Facts:
bestan vurus: nebo, tagra
bisik vurus: stilek, trupak, batis
brefun vurus: vomam, tevol
broke vurus: brosom, zunam
dratel vurus: stilek, klutapon, gabopu, dinalar, tagra
dredriflos vurus: kloros, klobem, poger, gigriban
flapel vurus: drobrul, flavan, brasku
fupo vurus: gabopu, madreli
gebrus vurus: mebame, plufim, zunam
golo vurus: trudros
griluk vurus: saplem, drikam, nubrin, ziflor, tagra
kiklis vurus: stilek, druke, platror
klagrer vurus: bragem, gremom, gabruk
koli vurus: saplem
kufe vurus: sipir
lipe vurus: beklosun, kedas
maflan vurus: pumo, platror, dodrir
makle vurus: sokom, bribak, sipir, zunam
naflin vurus: bribak, nise, skistam
nedo vurus: plukel, klobem, madreli, gabruk
niklen vurus: boves, stedo
nutrir vurus: supek
plino vurus: zigek, klobem, stado
rafor vurus: ronofu, tafik, duplusta
regres vurus: mebame, platror, nebo, mugom, dogim
rudra vurus: foskor, roda, muvun
ruvak vurus: brelu
sasto vurus: neple, fonu, teginer, mugom
skover vurus: foskor, gruskil, zigek, trupak, mibar, vomam
skugo vurus: pumo, skastor, mebame, fasi
steskulas vurus: kati, dinalar, miplor
stigroros vurus: pumo, plasus
stolar vurus: kati, pelo, nebo
tafloflum vurus: dralostus
tozes vurus: muvun
trabrom vurus: saplem, lovol, muzade, brugren, gabopu, dodrir
tubro vurus: fovar, ziflor
vidre vurus: gruskil, gabopu, butra
vozur vurus: nubrin, supek
zoson vurus: dralostus, vomam, trudros
zuti vurus: segrofluk, mebame, skabuk, vaskem, gremom, stedo
tregridra a <- bafuvo, bestan, boves, brelu, bribak, butra, dratel, dredriflos, drikam, drobrul, duplusta, foskor, gabopu, gigriban, gistur, golo, grefik, kiklis, klobem, klutapon, koli, kozes, makle, mibar, muvun, muzade, nebo, nuva, pelo, plasus, plukel, rudra, ruvak, sipir, skabuk, skarik, tafloflum, teginer, tevol, trudros, vaskem, vomam, ziflor
tregridra e <- batis, beklosun, brasku, dodrir, flavan, flokim, fovar, gadudran, kedas, klugrus, miplor, poger, pumo, roda, segrofluk, tubro, zigek
tregridra g <- bisik, brosom, kati, kegrur, lipe, pefle, platror, plufim, regres, skover, stigroros, stilek, takan, tozes
tregridra b <- bradrik, broke, fonu, gebrus, maflan, mebame, plubro, pudegri, skastor, skistam, skugo, stado, stolar, stovaba, tagra, trabrom, trupak
tregridra c <- bragem, bronin, brugren, dralostus, druke, fupo, gabruk, gozana, klagrer, nedo, neple, niklen, nutrir, pleplen, plino, rafor, ronofu, saplem, stedo, zogali
tregridra d <- brefun, drupler, flapel, gremom, griluk, kloros, klugodrim, kufe, madreli, mugom, naflin, nubrin, rezim, sasto, sokom, steskulas, supek, trodomos, vesteses, zunam, zuti
tregridra f <- dinalar, dogim, fasi, gruskil, lovol, nise, tafik, vidre, vozur, zibrak, zoson
{batis} vugam lipe
{batis, broke, drupler} vugam plufim
{batis, skarik, vesteses} vugam flavan
{batis, kegrur, stovaba} vugam tevol
{bisik, dralostus} vugam pleplen
{bisik, dralostus} vugam duplusta
{broke, kozes} vugam dogim
{bronin, gigriban, stovaba} vugam saplem
{bronin, lovol} vugam beklosun
{bronin, dinalar, golo} vugam platror
{bronin} vugam brasku
{dinalar, klugrus, skistam} vugam mibar
{dinalar, gebrus, vomam} vugam pefle
{dinalar} vugam muvun
{dralostus, rudra} vugam takan
{dredriflos, gigriban} vugam drikam
{dredriflos} vugam fasi
{drupler, gistur} vugam bradrik
{drupler, kiklis} vugam skabuk
{drupler} vugam madreli
{flokim, gadudran} vugam kloros
{fonu, gozana} vugam makle
{fonu} vugam plasus
{gadudran, lovol, regres} vugam ruvak
{gadudran, klugrus, miplor, vomam} vugam brelu
{gadudran} vugam fupo
{gebrus, gistur} vugam trodomos
{gebrus} vugam bragem
{gebrus, kegrur} vugam boves
{gigriban} vugam brosom
{gistur, vomam} vugam niklen
{gistur, stovaba} vugam kedas
{golo, vomam} vugam nutrir
{gozana} vugam segrofluk
{gozana} vugam bafuvo
{gozana, plubro, vesteses} vugam flapel
{gozana, griluk, kegrur, rudra, skistam, vesteses} vugam tubro
{kegrur} vugam pudegri
{kegrur, nubrin, skastor} vugam tozes
{kiklis} vugam naflin
{kiklis} vugam poger
{kiklis} vugam ziflor
{klugodrim, kozes, vesteses} vugam skover
{klugodrim, stovaba} vugam foskor
{klugodrim} vugam zogali
{klugodrim, plubro} vugam dodrir
{klugrus} vugam rezim
{klugrus} vugam fovar
{klugrus, lovol} vugam zibrak
{koli} vugam kufe
{koli} vugam vozur
{kozes} vugam stigroros
{kozes} vugam muzade
{kozes, zuti} vugam pelo
{lovol, skistam} vugam gabruk
{miplor, rudra} vugam nuva
{plubro} vugam vidre
{plubro} vugam grefik
{regres} vugam kati
{regres, rudra} vugam pumo
{regres} vugam stolar
{regres, stovaba} vugam rafor
{regres} vugam tagra
{skarik} vugam klutapon
{skarik} vugam butra
{skastor} vugam stilek
{skastor} vugam zoson
{skastor} vugam trupak
{skastor} vugam roda
{skastor} vugam nebo
{skistam} vugam skugo
{stovaba} vugam supek
{zuti} vugam gruskil
{zuti} vugam stado

Known rows:
batis: [-11 -41   5  18  -5  -6   5 -21 -16  16   4 -44  26  14  17 -24  11  34
 -36 -18   8   6   4  12 -16  12   4   3 -10  21  33  27 -12 -38 -11 -25
  -9   8   3 -36 -20   0  31   4]
rezim: [-30 -32  26  10 -23   2   4 -23 -12  20  19 -17  21  22  -3 -27  15   5
 -48 -31  -6  15 -20  -2 -20  -4 -22  -4  17  -7  33  20 -17 -40  19 -26
  -6  16   6 -35 -18  -8  18  12]
fovar: [-29 -24  36  14 -11  -6   1 -24 -16  19  14  -8  20  16  -2 -25  13  22
 -37 -30  -1   5  -7   7  -9  -9 -18   1  18   5  28  21 -10 -33  11 -20
  -8  21  17 -29 -26  -1  22   8]
kiklis: [ -9  -3 -17  33  -4   9 -11 -23 -22  12  20 -68   7  22  25 -31   5  25
 -44 -35  18   2   5 -15 -40   9   2   1  11  17  13  21  20 -45  16 -13
  -4 -12 -12 -32 -17   0  14  16]
bestan: [-19   2   3  30   0  12   1 -10 -23  10  36 -49   7  24  11 -29   4  13
 -39 -49  28   3  12 -18 -29  -3  -9   0  30   6  12  31   4 -51  22 -15
  -5   3  -7 -20 -16  -8  10   6]
golo: [-13 -14   4  23 -20  -9   0 -17 -19   0  26 -43 -12  38  14 -42  -6  11
 -48 -32   8   5   4 -15 -23 -13  -8   4  19   3  24  16  15 -12   2 -15
   7   2 -14 -33  -2   9  42  20]
zigek: [-25 -27  19  14  -8 -15   2 -17 -11  13  12 -31  20   7   1 -24   3  30
 -37 -29   1   2 -11  14  -6  -1  -9  -5   0   5  26  17 -11 -33   9 -12
  -8   5  13 -24 -19  -3  22  10]
stigroros: [-33   4  -4  -8   8  -5  -4   0  -4  35  12 -39  21  20  -7 -28  15  17
 -26 -46  16   2  28  13 -37   1 -11  17  -4  16   0  45   9 -29   8 -23
  -4 -10  22 -30 -40  -9  24  -4]
dogim: [-41 -16  10  -9  13 -22   0  -3  -6  25   4 -24  31  11  -7 -22  27  24
 -18 -37   8   5  13  32 -27 -10  -9  15 -16  25  22  23  -6 -45   9 -30
  -2  18  25 -19 -46 -10  25  -7]
dredriflos: [-13   3   9  36 -14 -13   1  -8 -17   6  23 -61  -1  14  18 -35  -2  16
 -48 -26   5   7  -6 -16 -17   9 -10  -3   7   2  14  16   5 -38   8 -17
  -6  -9   0 -36 -10   1  22   9]
kozes: [  0 -11   6  30   4 -13  -1  -5 -19  18  13 -64   5  17  12 -28  17  24
 -50 -25  24  -2   6 -19 -18  18  -3   4 -10  14  28  10 -11 -32  -2 -32
  -8  10  -7 -26 -13 -15  23  15]
fupo: [-37  15  23  35 -18 -27  15 -31 -21   6  15 -26  43   0  28 -54  14  25
 -29 -44  -2  -3 -40   0 -29 -20 -11  10  11   0  14  23  -5 -54  39 -12
   2   8   6 -31   0  12  16 -14]
drobrul: [-11  -6  15  23  -3  -7   1  -2 -18   9  26 -48  -1  16   2 -28   5  13
 -49 -34  13  11  -3 -11 -10   0 -12  -1   9   7  27   2  -6 -41   5 -26
  -6  10   4 -20 -11 -18   9  21]
plufim: [-33 -15  11  -7   6 -16   5  13  -3  25   8 -32  17  10 -10 -25  12   4
 -31 -32  -6  16  30  14 -22   0 -12  19 -12  26  20  20   1 -40   4 -34
   0   4  29 -29 -53 -10  18  -5]
skabuk: [-14 -11  11  16   4  -9   7   6 -17  14  22 -49   1   8  -3 -25  13   0
 -55 -31   3  11   9 -11 -21   4  -7  11   9  15  34  -2  11 -52  18 -26
   2   9  13 -21 -22  -6   2  17]
dralostus: [-23 -19   2  20  -2 -27  -6 -34 -20  -7   9 -47  10  32   9 -34  12  35
 -18 -31  16  -1 -23  20 -19 -25  -5  -1   0  -3  28   0 -16 -15   3 -20
  -1  27 -13 -10  17  -1  46  18]
zibrak: [-51  -8  27  -5 -12 -22  -2 -13 -14  14   9   0  31  17  -1 -32  14  27
 -18 -39  -4   9  -2  23 -22 -24 -25   8   7  13  22  25  -8 -28  -1 -34
  -4  19  28 -26 -44  -6  27  -7]
plasus: [-13   0  17   9   8  -1   4  -4 -16  14  23 -43   7  14  -4 -25  12  10
 -47 -45  16   7  -4  -5 -15   4 -16   9  15  -4  26  13  -9 -40   7 -25
   1   9   7 -22  -5 -23   7  18]
segrofluk: [-22 -23  32   2   7  -7   9 -13  -8  23  17 -29  30  12   1 -23  20  25
 -33 -33  22   6  -2  22  -6   0 -14   7   9  -2  23  30 -18 -36  -1 -20
  -1  16  20 -32 -10 -14  16   7]

Rows:
No name comes twice in this set of rows, the named rows included.
[-15  -4  21   0  -5  22   2 -28  -5  28  23 -38   8  20  -4 -20   9  10
 -47 -35  21  12  -2  -2 -31  10 -18  15  34 -16  14  43  11 -38  12 -16
   2   2   3 -50   6   1  16  19]	skugo
[  3 -36   1  24 -17  10  -8 -19 -21  -2  27 -61  14  16  11 -15  -6  29
 -34 -14  11  25  -1   5  -8  12  -5 -10  18  -6  28  20 -10 -54 -19 -25
  -8 -12  -9 -29  -3 -14  12  25]	skastor
[-12 -37  21  14   2   3  15  -6 -14  19  23 -37   6  11  -1 -20  12   0
 -63 -26  -1   9   6  -5 -14   5  -4  10  17  10  42   8   5 -53  21 -16
   6   9  12 -30 -23   8   6  16]	bradrik
[-46 -10   8   4   5 -36  -3  -5  -8  19   8 -26  35   8  -1 -35  16  32
 -20 -42   1  -4   0  28 -16 -10  -9   8 -20  21  14  19 -13 -32  12 -21
  -6   6  28 -16 -43 -13  25  -9]	gruskil
[-32   2  26  16   8 -19  -1 -20 -18   5  11 -32  21  12   2 -22  24  19
 -21 -39  12   6 -29  23 -19 -22 -12   8  10  -3  27   3 -18 -52  20 -23
  -2  30   8 -11   5  -5  15   9]	pleplen
[-14 -14  15  24   3 -20   2 -30 -23   2   3 -50  25  20  24 -28  28  41
 -17 -25  28   6 -24  12 -22  -5  -5   4  -6   0  26  17 -27 -42 -11 -38
  -5  28 -14 -25  13  -5  35   4]	gozana
[-46  -3  12   7  -2 -35  12  -3  -8  20  12 -26  52   2  15 -52  15  38
 -21 -50   3  -6  -3  23 -18  -9  -6  13 -16  15   0  48 -16 -38  14 -14
   0 -10  25 -32 -32  -4  30 -25]	vidre
[-11 -21  18  22   4  -4   8  -4 -11  28  27 -45  13   8  -9 -23  12  13
 -59 -33  10  -2  -6  -3  -5  13  -8   1   5   3  31   9 -12 -38  20 -12
  -6   5  12 -21  -9  -9   6  18]	stado
[-27 -38  10  19 -13 -13  12 -13 -12  25  16 -38  32  -1   0 -33  14   5
 -55 -25 -11  10  -8   2 -16  13  -3   1  -6   8  30  16 -16 -59  32 -20
   0  -4  13 -37 -22   4   9   1]	madreli
[-27 -12  17  29 -12 -14  -4 -33 -29   2  -7 -39  17  25  25 -27  21  34
 -25 -18   6  12 -27   2 -35 -13 -10   3   4  13  35   3  -6 -44   2 -39
 -12  32 -16 -26  -9   9  34   9]	bronin

Now the same objects, written a new way:
Known rows:
lipe: [-10  -2  -7 -24 -16   8  10   0 -14  48 -43  40  16  11  27 -43 -65 -16
 -24 -35 -12 -19 -18  64  29   6 -33   1 -11 -33 -38 -32   4  11 -37  22
  39 -11 -16  -6  20 -15 -74 -64  -2]
skover: [-31 -15  -4 -16 -24  11  19  21  -4  40 -25  46   8  21  13 -47 -95 -22
 -33 -23  -6  -9 -15  50  29  12 -32  19 -16 -32 -38 -21  14  25 -38  38
  34   0 -28   5  32  14 -70 -59 -33]
stolar: [-22 -16 -13 -26 -18  43 -10 -15   9   8 -56  40 -12  33  37 -35 -61 -37
 -10 -27 -14  32  -7  51  29  -1 -32  24 -21 -33 -76 -30  13   8  21 -19
  43  -6 -27  -4  31  26 -36 -26 -14]
tozes: [-33  22   7 -10 -29   9  13  -6   4  39 -46  26   9  17  24 -19 -82 -14
 -15 -23  -4  -5 -16  51  34   1 -38   3 -33 -20 -42 -43  19 -30 -17  57
  38 -15 -25  17  20 -14 -60 -41  18]
nutrir: [ -9 -23  -5 -10 -19  25  19  -7  -2  29 -53  20   5  11  24  -4 -32 -38
  -5 -51 -18  22 -34  50  20  20 -51 -12 -28 -46 -73 -44  19   7 -14  -8
  28   0 -39   9  14   7 -49 -11   9]
trudros: [ 14  -7 -13   4 -17  16 -21   6  18  21 -21  13   7  50  62   9 -48 -34
   1  18   4  20  -4  29  21 -26   5   1 -22 -38 -75 -10   7  15   2 -48
  35 -43 -41   8  42  15 -51  12 -17]
fonu: [-17  -5 -15 -16 -14  35 -32  -4   8  13 -44  49  -8  22  49 -21 -60 -22
  -3   0 -20  -6  14  64  30 -27  -2  39  -2 -33 -43 -17  17   3  11 -51
  52 -10 -14  12  24  -7 -58 -27 -15]
vaskem: [  2  -4 -12  -6  -6  23 -18  -2   5  24 -19  17   2  58  73 -23 -33 -38
   1   9  -5  14  -2  30  29 -39   2  10 -13 -30 -63 -24   8  11   2 -62
  22 -39 -40   0  30  11 -40  25 -12]
foskor: [  2  -8 -24 -19 -26   0  -7   9  -3   7 -20  22   8  24  35 -10 -61 -11
  -4  -6   9  21  -6  25  14 -31  -2   3 -20 -31 -75 -36   6  27 -23 -28
  36 -13 -43   2  76  49 -52  13 -28]
drobrul: [ 19  -4 -13   3 -13  14 -22   0   6  24 -18  24   7  53  67 -12 -34 -35
  15  11  -7  23  -6  41  29 -28  -2 -13 -10 -29 -77  -8  13   7   2 -61
  33 -49 -29  -2  31   8 -56   8 -12]
poger: [ 39   8 -16 -17  -7  -7 -18   6  -8  53 -37   6  24  50  61 -39 -49 -32
 -44 -21   8   9   1  33  29 -32  -3  -5 -24 -29 -60 -34 -14  25 -40   8
  24 -49 -37 -39  38 -16 -38 -11 -25]
nubrin: [ 29   5 -18  29 -47  13  17  15 -14  57 -29  15  20  24  28  37 -31  -9
  24 -37   0   4 -17  60  44 -51  14 -11 -23 -68 -49 -56  62   2 -56 -45
  27 -34 -38  39   5 -21 -25  39  16]
pefle: [-16   6  -6 -24 -22  22  10 -19  -5  22 -61  33   4  23  13 -20 -49 -40
 -32 -46  -9  10 -19  59  29  15 -59 -15 -38 -38 -60 -40   8  -8 -15  30
  27  -4 -30 -18  16 -12 -61 -46  10]
brugren: [-11 -28  11   3 -15  24   5   8  15  37 -15  15  13  26  49  -3 -26 -43
 -16 -22 -32  -7 -19  45  28   5 -16   3 -22 -58 -41 -18  26  -4  -5 -22
  22  -9 -36  22  -3 -10 -53 -21  -8]
mebame: [-16  -2   0 -12   1  29 -33 -16  13  15 -29  16   5  38  75 -35 -40 -35
 -21  -1 -13 -10  12  50  18 -24  -5  16 -21 -35 -55 -17   8  -2  20 -32
  33  -9 -29   4  20  -7 -59 -19 -15]
gabruk: [-35 -17 -15 -13 -13  17  11  -2  -6  12 -49  24 -11  17  16   3 -37 -35
  -9 -33 -15   9 -14  39  22  -3 -56   7 -15 -38 -52 -41  30  -5 -21  -4
  -6  18 -50   1   8   8 -48   1  -5]
klugrus: [ 41  13 -50  -6 -16  40 -32 -15   4  30 -93  48 -21  44  30  19 -46 -40
 -34 -23  -3  28  15  68  56 -25  -6  21 -11 -46 -64 -36  11  25 -30 -44
  37 -37 -28 -32  30 -42 -40  -8 -30]
druke: [-18 -22   9  -4 -17  28   8   8  19  35 -19  16   8  28  53  -2 -34 -40
 -22 -21 -27 -16 -17  47  24  -2 -18  -1 -27 -59 -41 -13  25   2  -7 -23
  26  -9 -40  26  -3 -11 -60 -11 -11]
nuva: [ -1   5 -22 -10 -19  22  -8 -10  -1  -6 -43  41  -4  44  20 -10 -57 -22
  16  -2  -1  50  -7  40  31 -33 -13  -5 -15 -23 -88 -32  20   6   2 -42
  27 -16 -42 -10  44  39 -41  19 -10]

Rows:
No name comes twice in this set of rows, the named rows included.
[ 38 -10 -48 -26 -17  12 -25 -16   1  33 -50  28  -5  14  67  14 -30 -28
   1 -17   3  16  -7  59  13 -19  -2  17  -6 -33 -84 -47  -6  32 -21 -80
  58 -41 -31   0  49  -2 -55   7  -4]	gistur
[ 33  26 -18 -23 -19   6 -14  -5 -23  28 -56  25  20  49  20 -32 -54 -18
 -31 -37  15  24   3  45  38 -31 -12 -14 -30 -33 -73 -44  -1  25 -46  -1
  29 -30 -25 -44  47   4 -46 -17 -17]	kedas
[-20 -13 -11  -2 -19  46  -5   8  26  50 -56  48 -22  33  29  -6 -68 -49
 -35 -18 -30  -4   0  70  47  17 -21  39 -17 -52 -26 -14  21   0  -2   1
  39 -16 -23  10   1 -35 -58 -54 -26]	bisik
[ 24  -6 -45 -17 -23  32 -18 -11  15  33 -49  25 -19  30  57  25 -44 -41
 -10  -6  11  33 -15  55  16  -9  -9  20  -9 -35 -94 -46   0  30  -5 -63
  53 -40 -38   6  52  11 -47  16  -8]	golo
[ 26 -13 -17  36 -33  25  20  38   0  80  -7  11   7  58  31  24 -42 -39
  -9  -7   8  22 -38  46  45 -17  -6 -18 -17 -70 -68 -24  53  35 -48 -43
   7 -45 -65  29  16  -8 -39  35 -14]	brefun
[ 48 -19 -38   7 -24   3   8  21 -26  86 -25  15  17  24  51  28 -16 -27
 -13 -35   4 -10 -26  66  20 -24   1 -12  -7 -64 -61 -52  35  58 -75 -72
  31 -41 -53  14  20 -30 -64  26  -2]	drupler
[ 12  -5  -2  32 -17  34  22  27 -10  68  -2  12  16  82  34  -6 -27 -39
 -10 -11   3  18 -37  44  50 -30 -14 -33 -27 -71 -64 -27  59  33 -36 -49
  -3 -36 -67  21  -6  -4 -50  37  -3]	kufe
[  2  -6 -20 -12 -13  23  13 -12   5  11 -54  29  -9  37   9   6 -35 -38
   6 -11 -12  43 -27  34  38  -7 -34 -16 -18 -33 -75 -33  24  11 -16 -39
  11 -14 -51  -3  33  33 -50  20  -4]	zibrak
[ 38  11 -40 -26 -25   5 -22   5  -2  54 -54  41  11  23  47   3 -58 -15
 -39 -28  13  -8  19  58  42 -44  28  30 -16 -45 -39 -46  -2  40 -51 -28
  57 -42 -21 -10  51 -30 -47 -18 -28]	batis
[ 15   8  -5 -20 -20   8 -13  12 -12  20 -42  45  23  46  24 -45 -76 -10
 -31 -27   1  14  20  35  49 -53  21   7 -29 -44 -40 -36  19  32 -40  -7
  19 -18 -25 -30  44  19 -31 -18 -42]	dodrir
[-19  14 -17 -17 -24  10 -15 -18  -9   7 -46  36   5  19  37 -22 -65  -9
  11 -16   0  11  -8  53  17 -17 -18  11 -15  -8 -67 -41  10  -7   2  -1
  60 -18 -17   4  41   9 -51 -25  13]	pudegri
[ 29 -31 -34   9 -13  23  17  33 -17  88  -4  32   6  56  49 -15 -31 -33
  -7 -15  -5  -5 -31  60  44 -30   9  15   8 -65 -37 -46  51  66 -73 -78
   6 -36 -51  26  -4 -19 -51  32 -25]	zuti
[ 33 -18 -31 -29 -15  22 -13  -2  11  57 -28  20  10  34  87 -10 -36 -42
  -8 -11  -3   7 -22  53  12 -19  19  29 -13 -42 -69 -36  -9  44 -13 -80
  65 -55 -29  23  45   3 -44   4 -12]	kiklis

The same objects again, as new rows of numbers:
Known rows:
foskor: [ -3   1  21  -1   5  -1   4 -26   6  -3   0   6 -35   9]
tafloflum: [ -7  -4  21   1   0   6   3 -15  11  -1  -5   2 -60   8]
gozana: [ -1  18 -20 -13 -10   5 -11  35   9  -4  -6  -2  50  -9]
pudegri: [  1   4  10   8   2   3   0 -12  -9   1   5  -4 -24   2]
skabuk: [  1   2  20  -2   7  -1   4 -28   7  -4   0   4 -24   9]
klutapon: [  2   3  19  -2   3   2   2 -26   3  -3  -2   8 -31   8]
kati: [ -2  -1   1   6   4   4   0   0 -14   4   3  -6   9   1]
plasus: [  4   3  20  -2   7   8   2 -25   6  -5  -1   6 -20   8]
fonu: [ -5   8 -18  -7   9  -2  -1   3   9 -10   3 -11 -19  -7]
brasku: [  6 -15   4   9 -14   0  -5  16 -26   3  11  -9 -10  -3]
neple: [ 1 -2 -1 -2 -5  0 -2 10 -6  4 -1  1 66  3]
lovol: [-12  12 -18  -6  10   3   8 -18  17 -12  -1  -1 -22 -11]
kiklis: [  1  10  -5 -19  17  -6   0  -7  25  -5  -8  -3 -36   2]
niklen: [  2 -11  -1   1  -2  -5  -2  12   3   8  -9   0  61   1]
fasi: [ -2  11  13   6  10   9   8 -27   2  -2   7   3 -19   4]
gabruk: [ -1  -3   1   0 -10   2  -4  10  -4   3  -5   3  54   0]
gistur: [ -6   1 -11 -14  13 -13   2 -18  26 -13  -3  -4 -20  -4]
plubro: [ -5  11 -16  -6   7  -6  -2   4   8  -7   3 -10 -26  -7]
stado: [ -2  -1  10   7   3   0   2 -13  -8  -1   6  -3 -22   3]

Rows:
No name comes twice in this set of rows, the named rows included.
[  1 -14 -25  -5  -7  -3  -5  28  -7  -8   8 -15  -7 -14]	flokim
[ -4  14 -13  -1  -3  12  -7   9  10 -12  -4  -7 -30 -14]	skistam
[ -4  -1  21   2  -2  11   1 -26   4  -9  -7   6 -25   3]	mibar
[ 0 -2  2  9  4 -7 -2  4 -7  8  0 -9 -1  2]	lipe
[ -2  -1   4   5   1  16   2  10 -15  -3   6   3  -4   3]	takan
[-1 -4  1 10  6 -4  1 -1 -5  1  4 -6 17 -1]	brosom
[-18   3  16   7   1   9  10 -14   8   4   3  -1 -76   5]	zoson
[  2   1  -3   6  13 -17   0  -1  -2   6   8 -12  22   3]	plufim
[  2   4 -23 -10  18   4  -3  21  14  -1  -7 -21  18  -9]	regres
[  2  -6  17   1   1   7   2 -21  10  -5 -10   6 -33   6]	ruvak
[  7   1  18  -1   5   3   0 -22   5   5 -10   7 -40   9]	bestan
[ -6  -7  -2   9   3   1   1  -5  -9   2  -1 -11  18  -4]	pefle
[  1  -1  21   0  -2  18   2 -23   3 -10  -6  11 -27   5]	nuva

